Below is a small trained network, with its code and all its weights. Each question gives an input and a target symbol and asks what happens when units are switched off, that is, made to give their printed mean instead of their output.

import numpy as np


def w(rows, s, z=0):
    codes = np.array(rows[::2]) - 128.0
    scale = np.full(codes.shape[1], s)
    scale[-1] = z or s
    return codes * scale


def norm(h):
    return h / np.sqrt((h * h).mean(-1, keepdims=True) + 1e-5)


def f(y):
    return np.maximum(y, 0)


def softmax(a):
    e = np.exp(a - a.max(-1, keepdims=True))
    return e / e.sum(-1, keepdims=True)


def log_softmax(a):
    a = a - a.max(-1, keepdims=True)
    return a - np.log(np.exp(a).sum(-1, keepdims=True))


def net(x, mask):
    ids = ['ΘΛΞΠΣαβεζημω'.index(c) for c in x.split()]
    T = len(ids)
    res = E[ids] + P[:T]
    r = norm(res)
    for j in range(2):
        rows = slice(3 * j, 3 * j + 3)
        q, k, v = (r @ M[0][rows].T for M in (Q, K, V))
        z = softmax(np.where(np.tri(T) > 0, q @ k.T / 3**0.5, -1e9)) @ v
        o = O[0][rows]
        res = res + np.where(mask[j], z, o[:, -1]) @ o[:, :-1]
    y = f(norm(res) @ A[0][:, :-1].T + A[0][:, -1])
    res = res + np.where(mask[2:6], y, B[0][:, -1]) @ B[0][:, :-1]
    return log_softmax(norm(res)[-1] @ U[:, :-1].T + U[:, -1])


Q, K, V, O, A, B = {}, {}, {}, {}, {}, {}
E = w([
[144,141,113,137,134],'Θ',
[149,137,111,130,127],'Λ',
[124,126,138,92,114],'Ξ',
[142,134,104,134,130],'Π',
[112,121,134,93,118],'Σ',
[181,47,253,153,158],'α',
[149,139,115,132,133],'β',
[146,126,107,132,135],'ε',
[121,123,132,92,110],'ζ',
[151,141,120,132,137],'η',
[147,126,107,130,130],'μ',
[140,133,112,131,143],'ω',
],0.033)
P = w([
[120,117,134,163,128],'0',
[124,148,143,133,160],'1',
[145,117,115,115,173],'2',
[151,102,116,143,131],'3',
[116,133,140,185,113],'4',
[77,98,121,192,171],'5',
[107,185,162,120,173],'6',
[227,116,127,99,98],'7',
[153,62,91,118,158],'8',
[120,115,136,190,100],'9',
[140,67,105,167,113],'10',
[29,109,82,147,249],'11',
[218,169,104,41,127],'12',
[111,175,98,55,227],'13',
],0.017)
Q[0] = w([
[191,151,213,77,82],'head 1',
[9,176,229,187,111],'head 1',
[144,228,44,112,223],'head 1',
[111,132,156,219,43],'head 2',
[37,112,133,160,203],'head 2',
[100,106,177,200,148],'head 2',
],0.015)
K[0] = w([
[116,172,109,158,35],'head 1',
[170,174,66,39,135],'head 1',
[185,51,151,140,111],'head 1',
[94,251,143,96,168],'head 2',
[153,101,66,56,174],'head 2',
[99,165,66,81,148],'head 2',
],0.018)
V[0] = w([
[80,82,32,95,76],'head 1',
[175,45,237,114,206],'head 1',
[65,191,49,77,155],'head 1',
[78,191,8,105,93],'head 2',
[225,211,162,131,59],'head 2',
[180,155,69,47,28],'head 2',
],0.012)
O[0] = w([
[91,156,151,162,55,67],'head 1',
[249,67,112,133,192,165],'head 1',
[82,219,160,47,91,2],'head 1',
[24,247,116,155,49,147],'head 2',
[75,86,154,211,221,236],'head 2',
[64,120,216,195,104,98],'head 2',
],0.015,0.0039)
A[0] = w([
[158,163,94,223,123,62],'neuron 1',
[163,130,39,101,63,127],'neuron 2',
[165,14,254,180,215,254],'neuron 3',
[92,163,210,113,253,160],'neuron 4',
],0.0088,0.0061)
B[0] = w([
[152,7,89,103,75,158],'neuron 1',
[101,84,195,102,116,149],'neuron 2',
[147,148,172,63,146,245],'neuron 3',
[87,46,109,66,90,184],'neuron 4',
],0.011)
U = w([
[61,119,2,70,177,51],'Θ',
[27,44,162,158,170,94],'Λ',
[178,90,239,122,127,155],'Ξ',
[100,218,97,141,129,254],'Π',
[191,153,153,96,26,128],'Σ',
[129,134,140,126,148,100],'α',
[105,76,115,84,188,51],'β',
[153,70,99,70,68,124],'ε',
[141,135,212,191,80,153],'ζ',
[154,136,132,127,218,183],'η',
[122,88,118,140,65,88],'μ',
[166,166,59,32,120,139],'ω',
],0.014,0.0084)

Each question gives the input, a string of symbols that net reads in full, and the target symbol t.
The units are the heads (3 rows each of Q, K, V and O) and the neurons (one row each of A and B). Each row of codes is followed by its name. A weight is (code - 128) times the scale printed after its matrix; where a second scale follows, it is the last column's (O, A, B and U).
mask holds one flag per unit, heads first, then neurons. A switched-off unit (its flag False) gives its mean, the last column of its rows in O or B, instead of its output. The means were averaged over made-up inputs and are rounded, as every weight is.
A unit's drop is (log p(t) with every unit on - log p(t) with that unit switched off) / (log p(t) with every unit on - log p(t) with every unit switched off).
The circuit of an input: a set's keep is (log p(t) with only the set's units on - log p(t) with every unit switched off) / (log p(t) with every unit on - log p(t) with every unit switched off). Starting from all 6 units, units are removed one at a time, each time the one whose removal leaves the highest keep (on an exact tie, the one counted first), for as long as the keep stays at least 0.8.
circuit, biggest first: the units of the circuit, biggest drop first
unit that matters most: the unit with the biggest drop
k most important neurons: the k neurons with the biggest drops, biggest first
which heads matter: for each layer, one digit per head in row order, 1 if its drop is at least 0.15 and else 0, layers parted by /
drop when u is switched off: that unit's drop, to one decimal
input Λ Σ ε Ξ Θ Π Θ, target Ξ: circuit, biggest first => (head 2)
input μ Λ Λ ω ζ μ ω Π, target ζ: circuit, biggest first => (head 1; head 2)
input μ Λ Ξ ζ Λ, target Λ: which heads matter => 01
input Λ ζ Θ Θ Θ Π, target Θ: circuit, biggest first => (head 1; head 2)
input ε Π ω Θ, target ε: 2 most important neurons => (neuron 1; neuron 2)
input Π Λ Σ η Λ Σ ζ ε Λ Λ Π Λ Ξ Θ, target Π: which heads matter => 11
input ε Θ Π ε Λ Λ Π Θ ζ ζ Λ Π, target ζ: circuit, biggest first => (head 2; head 1)
input ε Λ Θ Ξ Π Λ μ β, target Π: which heads matter => 10
input Ξ Π ε Ξ Σ Σ Θ ω ε, target Σ: which heads matter => 11
input μ Λ μ Ξ ζ ω Λ Π Λ ε ω Θ, target Λ: which heads matter => 11
input ω ε Ξ ζ Λ, target ε: circuit, biggest first => (neuron 1; head 1)
input ε Σ Θ ζ Ξ, target Σ: circuit, biggest first => (head 2; head 1)
input Π Θ Π β, target Π: which heads matter => 10
input ζ Λ Σ Θ Θ, target Λ: which heads matter => 01
input Π Λ Λ ω, target Π: unit that matters most => head 1
input ω η Λ, target ω: which heads matter => 01
input Λ Θ Σ Λ Λ μ, target Σ: which heads matter => 11
input Ξ η Λ, target Ξ: which heads matter => 01
input Λ Π Θ ε ω Λ Ξ μ, target ω: 2 most important neurons => (neuron 4; neuron 1)
input Λ Θ Λ Π Ξ Σ β Ξ Π Λ Λ, target Ξ: 2 most important neurons => (neuron 3; neuron 4)
input Π Σ η Ξ Λ Π Π ω Λ Λ, target Π: circuit, biggest first => (head 2)
input Λ Θ Ξ Π Π Π Λ Λ Λ Λ Λ Σ Π, target Λ: circuit, biggest first => (head 1; head 2)
input Σ β Λ Λ η Λ Λ Λ ω ε η Π, target ω: 2 most important neurons => (neuron 4; neuron 1)
input Λ Σ μ Θ Λ, target Σ: drop when head 2 is switched off => 0.6
input Π Λ Θ μ, target Π: drop when head 1 is switched off => 0.8
input Θ Θ Π Λ, target Θ: drop when head 1 is switched off => 0.7
input Ξ Π Λ ζ μ Π Λ β Π η, target Λ: drop when head 1 is switched off => 0.2
input Θ Θ ζ Λ ε β, target ζ: circuit, biggest first => (head 2)
input Π Λ μ ε Π ω Π Π, target Π: circuit, biggest first => (head 1; head 2)
